Below are the code and all the weights of a small trained network. Each question names an input and a target symbol and asks about switching units off, where a switched-off unit gives its printed mean instead of its output.

import numpy as np


def w(rows, s, z=0):
    codes = np.array(rows[::2]) - 128.0
    scale = np.full(codes.shape[1], s)
    scale[-1] = z or s
    return codes * scale


def norm(h):
    return h / np.sqrt((h * h).mean(-1, keepdims=True) + 1e-5)


def f(y):
    return y / 2 * (1 + np.tanh(0.7978845608 * (y + 0.044715 * y**3)))


def softmax(a):
    e = np.exp(a - a.max(-1, keepdims=True))
    return e / e.sum(-1, keepdims=True)


def log_softmax(a):
    a = a - a.max(-1, keepdims=True)
    return a - np.log(np.exp(a).sum(-1, keepdims=True))


def net(x, mask):
    ids = ['γδεζηλμξπστφψω'.index(c) for c in x.split()]
    T = len(ids)
    res = E[ids] + P[:T]
    u = 0
    for l in range(2):
        r = norm(res)
        for j in range(3):
            rows = slice(3 * j, 3 * j + 3)
            q, k, v = (r @ M[l][rows].T for M in (Q, K, V))
            z = softmax(np.where(np.tri(T) > 0, q @ k.T / 3**0.5, -1e9)) @ v
            o = O[l][rows]
            res = res + np.where(mask[u + j], z, o[:, -1]) @ o[:, :-1]
        u += 3
        y = f(norm(res) @ A[l][:, :-1].T + A[l][:, -1])
        res = res + np.where(mask[u : u + 4], y, B[l][:, -1]) @ B[l][:, :-1]
        u += 4
    return log_softmax(norm(res)[-1] @ U[:, :-1].T + U[:, -1])


Q, K, V, O, A, B = {}, {}, {}, {}, {}, {}
E = w([
[120,112,252,112,173,75],'γ',
[207,184,219,69,84,57],'δ',
[132,156,89,224,96,159],'ε',
[131,142,237,88,134,30],'ζ',
[94,137,124,200,67,175],'η',
[135,175,152,209,166,206],'λ',
[168,131,208,162,158,18],'μ',
[74,97,216,110,112,184],'ξ',
[135,176,102,240,123,178],'π',
[249,195,146,127,51,134],'σ',
[130,195,23,59,118,200],'τ',
[147,107,236,149,105,46],'φ',
[89,204,101,120,107,98],'ψ',
[183,205,150,12,143,198],'ω',
],0.015)
P = w([
[223,229,211,102,122,248],'0',
[149,199,192,140,101,192],'1',
[109,185,141,141,120,139],'2',
[72,168,101,137,133,95],'3',
[28,145,62,135,132,35],'4',
[1,161,41,109,154,16],'5',
],0.0072)
Q[0] = w([
[229,28,123,116,110,82],'0.h1',
[154,157,94,155,101,152],'0.h1',
[163,16,100,139,95,123],'0.h1',
[33,249,164,107,138,147],'0.h2',
[135,47,170,121,77,111],'0.h2',
[145,144,126,167,47,95],'0.h2',
[141,80,139,192,115,114],'0.h3',
[178,133,209,146,101,63],'0.h3',
[78,144,171,198,129,104],'0.h3',
],0.011)
K[0] = w([
[199,217,209,154,74,194],'0.h1',
[105,107,148,71,117,128],'0.h1',
[190,202,191,77,138,190],'0.h1',
[118,94,34,132,105,6],'0.h2',
[172,204,168,152,191,164],'0.h2',
[143,179,138,78,160,123],'0.h2',
[126,36,179,200,190,118],'0.h3',
[211,144,237,120,67,80],'0.h3',
[39,130,169,178,242,2],'0.h3',
],0.01)
V[0] = w([
[157,111,70,216,12,128],'0.h1',
[186,124,59,197,228,68],'0.h1',
[120,98,165,203,97,23],'0.h1',
[92,135,213,125,253,197],'0.h2',
[181,235,103,192,231,143],'0.h2',
[44,111,147,150,203,194],'0.h2',
[52,170,157,46,212,142],'0.h3',
[92,68,89,102,121,44],'0.h3',
[95,118,160,162,165,131],'0.h3',
],0.0067)
O[0] = w([
[148,84,124,102,163,138,141],'0.h1',
[174,111,124,113,104,89,65],'0.h1',
[174,159,143,88,125,165,151],'0.h1',
[134,216,60,81,161,126,161],'0.h2',
[197,129,75,111,132,77,252],'0.h2',
[150,154,97,100,206,165,70],'0.h2',
[153,141,80,138,161,124,168],'0.h3',
[178,207,170,129,132,254,14],'0.h3',
[151,144,132,96,111,71,144],'0.h3',
],0.0082,0.0045)
A[0] = w([
[210,129,181,133,82,145,228],'0.n1',
[155,146,238,117,197,93,175],'0.n2',
[161,127,132,251,169,136,5],'0.n3',
[159,154,124,59,163,107,90],'0.n4',
],0.011,0.0032)
B[0] = w([
[178,217,169,107,61,93,191],'0.n1',
[205,170,99,126,2,125,255],'0.n2',
[82,69,150,135,52,176,163],'0.n3',
[54,67,207,118,77,129,180],'0.n4',
],0.0088,0.007)
Q[1] = w([
[154,156,237,137,111,84],'1.h1',
[182,126,32,113,190,59],'1.h1',
[120,254,100,163,184,185],'1.h1',
[140,156,70,40,76,130],'1.h2',
[101,77,70,130,149,106],'1.h2',
[131,217,211,178,63,101],'1.h2',
[54,166,126,74,213,205],'1.h3',
[125,120,110,33,132,148],'1.h3',
[137,208,93,197,113,79],'1.h3',
],0.0073)
K[1] = w([
[215,133,183,181,141,69],'1.h1',
[128,103,63,76,180,142],'1.h1',
[147,197,109,49,46,118],'1.h1',
[153,171,85,196,155,56],'1.h2',
[158,57,39,87,196,170],'1.h2',
[184,235,94,89,48,49],'1.h2',
[104,93,130,90,206,254],'1.h3',
[74,87,158,49,204,141],'1.h3',
[95,254,102,203,183,36],'1.h3',
],0.008)
V[1] = w([
[91,181,91,142,89,113],'1.h1',
[90,150,151,199,176,166],'1.h1',
[122,85,66,127,73,172],'1.h1',
[128,153,152,71,145,126],'1.h2',
[141,172,93,255,111,197],'1.h2',
[99,136,166,190,141,60],'1.h2',
[163,126,122,196,141,113],'1.h3',
[166,137,171,131,169,62],'1.h3',
[140,174,141,187,96,67],'1.h3',
],0.0081)
O[1] = w([
[177,136,189,115,187,167,223],'1.h1',
[169,202,210,166,72,78,61],'1.h1',
[111,166,123,65,196,150,142],'1.h1',
[120,100,105,85,67,40,125],'1.h2',
[122,174,204,149,220,89,141],'1.h2',
[97,200,187,109,88,173,164],'1.h2',
[138,148,119,11,88,120,137],'1.h3',
[60,148,170,140,90,83,140],'1.h3',
[153,101,167,2,138,87,254],'1.h3',
],0.0066)
A[1] = w([
[168,74,219,113,178,185,153],'1.n1',
[95,190,104,106,183,1,3],'1.n2',
[55,66,162,133,154,80,153],'1.n3',
[140,178,140,122,117,88,186],'1.n4',
],0.0077,0.0049)
B[1] = w([
[224,28,66,158,38,145,148],'1.n1',
[59,1,226,106,187,245,164],'1.n2',
[204,137,117,185,143,37,155],'1.n3',
[137,98,172,109,162,80,254],'1.n4',
],0.0071,0.0048)
U = w([
[126,117,96,180,150,56,147],'γ',
[213,110,144,175,123,204,152],'δ',
[115,101,125,112,98,24,155],'ε',
[80,86,19,112,101,78,158],'ζ',
[160,210,26,91,192,137,217],'η',
[234,64,67,101,121,140,61],'λ',
[80,223,137,186,142,114,124],'μ',
[117,105,160,123,64,200,2],'ξ',
[76,167,110,140,73,209,123],'π',
[255,107,148,112,224,124,71],'σ',
[90,89,130,162,92,80,59],'τ',
[227,215,155,63,92,114,169],'φ',
[77,108,211,103,201,104,122],'ψ',
[153,88,149,157,84,134,102],'ω',
],0.0092,0.003)

Each question gives the input, a string of symbols that net reads in full, and the target symbol t.
The units are the heads (3 rows each of Q, K, V and O) and the neurons (one row each of A and B). Each row of codes is followed by its name. A weight is (code - 128) times the scale printed after its matrix; where a second scale follows, it is the last column's (O, A, B and U).
mask holds one flag per unit, layer by layer, with each layer's heads first. A switched-off unit (its flag False) gives its mean, the last column of its rows in O or B, instead of its output. The means were averaged over made-up inputs and are rounded, as every weight is.
A unit's drop is (log p(t) with every unit on - log p(t) with that unit switched off) / (log p(t) with every unit on - log p(t) with every unit switched off).
The circuit of an input: a set's keep is (log p(t) with only the set's units on - log p(t) with every unit switched off) / (log p(t) with every unit on - log p(t) with every unit switched off). Starting from the 12 units with the biggest drops (on a tie, the unit counted first), units are removed one at a time, each time the one whose removal leaves the highest keep (on an exact tie, the one counted first), for as long as the keep stays at least 0.8.
units of the circuit, in order: the units of the circuit, biggest drop first
top k neurons: the k neurons with the biggest drops, biggest first
k most important neurons of layer l: the k neurons of layer l with the biggest drops, biggest first
which heads matter: for each layer, one digit per head in row order, 1 if its drop is at least 0.15 and else 0, layers parted by /
input ξ ψ δ η ω, target δ: top 2 neurons : [0.n4 1.n1]
input ε σ τ τ ζ, target φ: units of the circuit, in order : [0.h3]
input ζ μ λ ε, target ψ: which heads matter : 000 / 010
input φ η ξ ω μ ε, target φ: units of the circuit, in order : [0.h1 0.h3]
input η π π, target σ: which heads matter : 010 / 110
input μ λ λ, target ψ: units of the circuit, in order : [0.h3 0.n2]
input φ δ ζ η, target π: top 3 neurons : [0.n2 0.n4 1.n4]
input λ γ ω, target η: which heads matter : 011 / 001
input σ π ζ ε, target π: which heads matter : 010 / 000
input ω λ π, target ψ: which heads matter : 011 / 010
input ω φ ξ π μ, target φ: which heads matter : 001 / 000
input π ζ φ ε ω, target λ: which heads matter : 111 / 001
input η τ φ λ ω, target ψ: 2 most important neurons of layer 0 : [0.n2 0.n4]
input δ σ π, target ε: units of the circuit, in order : [0.h3 0.n2]
input π ζ φ ε λ, target λ: which heads matter : 110 / 000
input δ η ξ ω λ λ, target ψ: units of the circuit, in order : [1.n2]
input π ξ φ λ η ω, target δ: which heads matter : 010 / 001
input π π η, target σ: 2 most important neurons of layer 1 : [1.n1 1.n3]
input π δ λ ω, target ψ: units of the circuit, in order : [0.n2 0.h3 0.n4]
input ζ τ ε, target γ: top 3 neurons : [0.n3 0.n2 1.n3]
input ζ ω η, target ζ: which heads matter : 001 / 010
input ψ ψ λ λ η, target ψ: top 4 neurons : [1.n2 0.n4 0.n3 0.n2]
